Below is a small trained network, with its code and all its weights. Each question gives an input and a target symbol and asks what happens when units are switched off, that is, made to give their printed mean instead of their output.

import numpy as np


def w(rows, s, z=0):
    codes = np.array(rows[::2]) - 128.0
    scale = np.full(codes.shape[1], s)
    scale[-1] = z or s
    return codes * scale


def f(y):
    return y / 2 * (1 + np.tanh(0.7978845608 * (y + 0.044715 * y**3)))


def softmax(a):
    e = np.exp(a - a.max(-1, keepdims=True))
    return e / e.sum(-1, keepdims=True)


def log_softmax(a):
    a = a - a.max(-1, keepdims=True)
    return a - np.log(np.exp(a).sum(-1, keepdims=True))


def net(x, mask):
    ids = ['αβγδεζηθλμξπτφψω'.index(c) for c in x.split()]
    T = len(ids)
    res = E[ids] + P[:T]
    u = 0
    for l in range(2):
        q, k, v = (res @ M[l].T for M in (Q, K, V))
        z = softmax(np.where(np.tri(T) > 0, q @ k.T / 3**0.5, -1e9)) @ v
        res = res + np.where(mask[u], z, O[l][:, -1]) @ O[l][:, :-1]
        u += 1
        y = f(res @ A[l][:, :-1].T + A[l][:, -1])
        res = res + np.where(mask[u : u + 8], y, B[l][:, -1]) @ B[l][:, :-1]
        u += 8
    return log_softmax(res[-1] @ U[:, :-1].T + U[:, -1])


Q, K, V, O, A, B = {}, {}, {}, {}, {}, {}
E = w([
[133,130,167],'α',
[225,81,165],'β',
[98,159,133],'γ',
[134,89,162],'δ',
[102,98,176],'ε',
[142,126,80],'ζ',
[128,160,181],'η',
[147,156,108],'θ',
[114,101,123],'λ',
[254,139,122],'μ',
[173,147,115],'ξ',
[107,180,109],'π',
[161,119,119],'τ',
[156,183,113],'φ',
[158,110,54],'ψ',
[92,147,124],'ω',
],0.023)
P = w([
[175,214,152],'0',
[108,250,138],'1',
[52,112,34],'2',
[163,113,197],'3',
[95,215,182],'4',
[71,108,38],'5',
[163,113,196],'6',
[88,198,200],'7',
[80,104,54],'8',
[162,113,197],'9',
[93,203,191],'10',
[86,97,60],'11',
],0.012)
Q[0] = w([
[2,188,163],'0.h0',
[114,103,67],'0.h0',
[89,136,184],'0.h0',
],0.0064)
K[0] = w([
[49,254,89],'0.h0',
[148,186,99],'0.h0',
[91,88,214],'0.h0',
],0.0075)
V[0] = w([
[16,41,144],'0.h0',
[56,172,215],'0.h0',
[134,2,20],'0.h0',
],0.0054)
O[0] = w([
[179,254,73,4],'0.h0',
[67,42,209,132],'0.h0',
[106,105,61,23],'0.h0',
],0.0071,0.0049)
A[0] = w([
[59,215,133,203],'0.n0',
[236,72,147,132],'0.n1',
[252,148,83,103],'0.n2',
[12,108,149,202],'0.n3',
[118,176,127,123],'0.n4',
[180,159,115,103],'0.n5',
[112,93,96,110],'0.n6',
[104,54,190,254],'0.n7',
],0.013,0.0088)
B[0] = w([
[98,99,99,184],'0.n0',
[112,132,159,198],'0.n1',
[110,60,149,167],'0.n2',
[126,117,116,190],'0.n3',
[107,155,114,131],'0.n4',
[103,159,154,132],'0.n5',
[63,126,249,128],'0.n6',
[143,143,106,253],'0.n7',
],0.014,0.013)
Q[1] = w([
[254,154,64],'1.h0',
[104,232,217],'1.h0',
[123,170,63],'1.h0',
],0.0065)
K[1] = w([
[102,76,87],'1.h0',
[159,2,143],'1.h0',
[135,161,181],'1.h0',
],0.0092)
V[1] = w([
[205,113,70],'1.h0',
[120,124,134],'1.h0',
[254,140,102],'1.h0',
],0.0073)
O[1] = w([
[206,123,121,14],'1.h0',
[253,219,205,149],'1.h0',
[155,161,165,3],'1.h0',
],0.0058,0.0016)
A[1] = w([
[90,78,178,57],'1.n0',
[82,46,6,176],'1.n1',
[218,223,75,179],'1.n2',
[81,34,159,255],'1.n3',
[158,52,95,190],'1.n4',
[88,121,146,139],'1.n5',
[76,101,182,116],'1.n6',
[164,215,190,81],'1.n7',
],0.011,0.0085)
B[1] = w([
[76,117,79,143],'1.n0',
[123,36,178,204],'1.n1',
[148,194,2,138],'1.n2',
[145,173,128,249],'1.n3',
[178,103,62,180],'1.n4',
[108,168,134,142],'1.n5',
[55,169,131,152],'1.n6',
[99,80,135,135],'1.n7',
],0.0091,0.015)
U = w([
[56,191,140,111],'α',
[130,103,181,26],'β',
[80,107,128,15],'γ',
[88,165,79,157],'δ',
[123,130,105,103],'ε',
[197,55,78,108],'ζ',
[112,142,218,62],'η',
[156,166,76,177],'θ',
[201,180,20,199],'λ',
[84,110,171,53],'μ',
[200,111,242,22],'ξ',
[93,119,123,107],'π',
[250,127,172,242],'τ',
[163,153,156,253],'φ',
[151,18,100,160],'ψ',
[162,55,80,215],'ω',
],0.011,0.0044)

Each question gives the input, a string of symbols that net reads in full, and the target symbol t.
The units are the heads (3 rows each of Q, K, V and O) and the neurons (one row each of A and B). Each row of codes is followed by its name. A weight is (code - 128) times the scale printed after its matrix; where a second scale follows, it is the last column's (O, A, B and U).
mask holds one flag per unit, layer by layer, with each layer's heads first. A switched-off unit (its flag False) gives its mean, the last column of its rows in O or B, instead of its output. The means were averaged over made-up inputs and are rounded, as every weight is.
A unit's drop is (log p(t) with every unit on - log p(t) with that unit switched off) / (log p(t) with every unit on - log p(t) with every unit switched off).
The circuit of an input: a set's keep is (log p(t) with only the set's units on - log p(t) with every unit switched off) / (log p(t) with every unit on - log p(t) with every unit switched off). Starting from the 12 units with the biggest drops (on a tie, the unit counted first), units are removed one at a time, each time the one whose removal leaves the highest keep (on an exact tie, the one counted first), for as long as the keep stays at least 0.8.
units of the circuit, in order: the units of the circuit, biggest drop first
k most important neurons: the k neurons with the biggest drops, biggest first
k most important neurons of layer l: the k neurons of layer l with the biggest drops, biggest first
drop of u: that unit's drop, to one decimal
input τ η β ω τ, target λ: units of the circuit, in order : [0.n2 1.n2 1.n1]
input τ ξ η τ τ τ τ η, target α: 3 most important neurons : [1.n1 0.n0 1.n4]
input γ τ η τ μ, target η: units of the circuit, in order : [0.n1 0.n5 0.n2 1.n6]
input τ τ δ η ω η π λ, target ψ: most important neuron of layer 0 : [0.n1]
input τ ε π α β φ, target ψ: units of the circuit, in order : [1.n1 0.n0]
input ξ ε ξ τ η α ε ξ μ, target ψ: 2 most important neurons of layer 1 : [1.n4 1.n0]
input π γ α τ α μ, target ψ: 3 most important neurons : [0.n2 1.n4 1.n1]
input β λ τ ξ τ θ β τ γ, target ψ: 2 most important neurons of layer 0 : [0.n0 0.n1]
input β λ α δ τ φ γ τ ζ δ, target τ: units of the circuit, in order : [0.n7 0.n0 0.n2]
input β τ μ τ ξ α τ η ξ γ ψ π, target ψ: units of the circuit, in order : [1.n1 0.n0]
input β θ τ ε, target τ: 2 most important neurons : [0.n7 0.n0]
input ω γ λ τ ξ τ π η, target α: 3 most important neurons of layer 1 : [1.n1 1.n4 1.n6]
input μ ε μ τ β θ, target ψ: 2 most important neurons of layer 0 : [0.n1 0.n5]
input ξ μ ψ α τ ω, target ψ: units of the circuit, in order : [1.n1]
input π γ τ δ, target τ: 2 most important neurons of layer 0 : [0.n7 0.n1]
input ξ ω ε μ τ θ, target ψ: drop of 1.h0 : 0.1
input ψ ξ τ ψ λ, target ψ: drop of 0.n6 : 0.1
input ε τ η, target ψ: drop of 1.n5 : 0.0
input ψ τ η, target ψ: drop of 0.n0 : 0.3
input λ ξ τ ε, target τ: most important neuron : [0.n7]
